Below are the code and all the weights of a small trained network. Each question names an input and a class and asks about switching units off, where a switched-off unit gives its printed mean instead of its output.

import numpy as np


def w(rows, s, z=0):
    codes = np.array(rows[::2]) - 128.0
    scale = np.full(codes.shape[1], s)
    scale[-1] = z or s
    return codes * scale


def f(y):
    return np.maximum(y, 0)


def log_softmax(a):
    a = a - a.max(-1, keepdims=True)
    return a - np.log(np.exp(a).sum(-1, keepdims=True))


def net(x, mask):
    res = np.array(x, float).reshape(1, 7) / 4 @ E
    y = f(res @ A[0][:, :-1].T + A[0][:, -1])
    res = res + np.where(mask, y, B[0][:, -1]) @ B[0][:, :-1]
    return log_softmax(res[-1] @ U[:, :-1].T + U[:, -1])


A, B = {}, {}
E = w([
[41,107,177,46,174,87,94,135,140],'x0',
[152,180,135,106,158,103,127,102,1],'x1',
[145,160,139,58,140,243,59,146,116],'x2',
[174,155,191,43,32,89,137,179,136],'x3',
[122,129,124,129,126,129,129,130,130],'x4',
[205,113,182,106,180,114,122,82,175],'x5',
[139,234,129,165,191,105,121,216,158],'x6',
],0.0078)
A[0] = w([
[142,79,139,114,105,133,128,95,91,78],'N1',
[108,69,117,129,117,144,137,88,102,60],'N2',
[111,99,105,143,96,182,129,132,213,60],'N3',
[137,103,114,107,64,160,131,51,117,79],'N4',
[101,97,101,189,206,177,125,87,99,12],'N5',
[111,124,113,152,113,79,149,111,139,2],'N6',
[150,106,122,181,100,17,137,105,117,42],'N7',
[47,146,87,148,52,160,131,166,67,89],'N8',
[157,143,119,86,130,250,82,135,113,18],'N9',
[217,137,99,196,70,171,142,109,103,50],'N10',
[60,106,148,76,162,100,107,120,108,62],'N11',
[183,143,162,76,31,90,140,159,110,31],'N12',
[148,194,115,157,174,117,130,187,144,17],'N13',
[151,156,122,112,155,110,127,93,7,79],'N14',
[215,111,155,110,174,121,121,72,160,91],'N15',
],0.017,0.0077)
B[0] = w([
[155,180,146,169,134,129,115,173,116,187],'N1',
[134,193,122,156,123,124,91,181,105,188],'N2',
[142,115,171,150,36,81,158,121,224,213],'N3',
[164,190,140,167,128,119,97,219,111,214],'N4',
[84,165,46,110,135,209,52,91,163,218],'N5',
[94,99,150,102,125,221,171,144,114,159],'N6',
[88,109,154,145,122,214,214,156,77,228],'N7',
[242,99,144,128,205,126,140,30,105,231],'N8',
[56,100,138,158,132,202,239,154,66,239],'N9',
[49,93,139,26,194,15,113,151,140,239],'N10',
[86,110,115,53,188,57,135,186,129,202],'N11',
[71,152,33,136,148,195,50,82,172,255],'N12',
[180,190,141,167,115,136,80,234,104,207],'N13',
[148,89,170,161,22,85,164,119,249,246],'N14',
[236,94,122,124,185,134,136,46,93,229],'N15',
],0.018,0.011)
U = w([
[88,168,54,123,146,193,86,98,199,93],'0',
[80,109,178,151,144,185,251,168,91,105],'1',
[187,229,181,166,139,106,103,238,115,107],'2',
[148,98,193,148,36,83,169,120,249,124],'3',
[79,109,155,18,207,40,134,173,136,120],'4',
[254,106,157,134,207,129,154,48,102,113],'5',
[136,142,155,128,143,114,150,139,137,253],'6',
[79,159,137,90,25,36,88,60,24,123],'7',
],0.0052,0.017)

Each question gives the input, the list of numbers given to net, and the class t.
The units are the neurons (one row each of A and B). Each row of codes is followed by its name. A weight is (code - 128) times the scale printed after its matrix; where a second scale follows, it is the last column's (A, B and U).
mask holds one flag per neuron, in row order. A switched-off neuron (its flag False) gives its mean, the last column of its row in B, instead of its output. The means were averaged over made-up inputs and are rounded, as every weight is.
A unit's drop is (log p(t) with every unit on - log p(t) with that unit switched off) / (log p(t) with every unit on - log p(t) with every unit switched off).
The circuit of an input: a set's keep is (log p(t) with only the set's units on - log p(t) with every unit switched off) / (log p(t) with every unit on - log p(t) with every unit switched off). Starting from the 12 units with the biggest drops (on a tie, the unit counted first), units are removed one at a time, each time the one whose removal leaves the highest keep (on an exact tie, the one counted first), for as long as the keep stays at least 0.8.
circuit, biggest first: the units of the circuit, biggest drop first
unit that matters most: the unit with the biggest drop
k most important neurons: the k neurons with the biggest drops, biggest first
drop when u is switched off: that unit's drop, to one decimal
input [1,8,-4,-7,4,4,1], class 3: unit that matters most	N14
input [6,-6,-2,6,-4,-1,6], class 0: circuit, biggest first	[N10; N12]
input [-3,-7,-8,6,-5,-6,5], class 1: 4 most important neurons	[N7; N14; N6; N5]
input [5,0,4,6,0,6,-6], class 0: 2 most important neurons	[N12; N8]
input [-8,7,2,-4,-3,-4,3], class 4: 2 most important neurons	[N10; N3]
input [2,2,8,-2,2,-7,-6], class 1: 2 most important neurons	[N9; N15]
input [6,1,-2,1,4,5,-2], class 4: 2 most important neurons	[N11; N8]
input [-8,6,-6,-7,6,8,-1], class 4: 3 most important neurons	[N10; N12; N8]
input [-6,8,3,8,-8,2,-5], class 0: 2 most important neurons	[N12; N3]
input [6,8,-8,8,8,1,-7], class 0: 2 most important neurons	[N12; N9]
input [7,4,2,0,-6,3,7], class 2: 2 most important neurons	[N13; N10]
input [-3,6,6,1,5,6,-8], class 2: 4 most important neurons	[N4; N1; N7; N2]
input [4,-1,5,-5,1,-8,8], class 2: 2 most important neurons	[N13; N15]
input [-7,5,-8,0,3,-1,7], class 1: unit that matters most	N7
input [5,-5,-6,6,0,0,-2], class 0: 4 most important neurons	[N12; N9; N10; N14]
input [-2,-1,-1,0,-5,-8,1], class 5: drop when N8 is switched off	0.4
input [7,3,-5,-6,1,3,-8], class 2: drop when N3 is switched off	0.0
input [4,-8,-3,1,4,1,4], class 3: drop when N3 is switched off	0.2
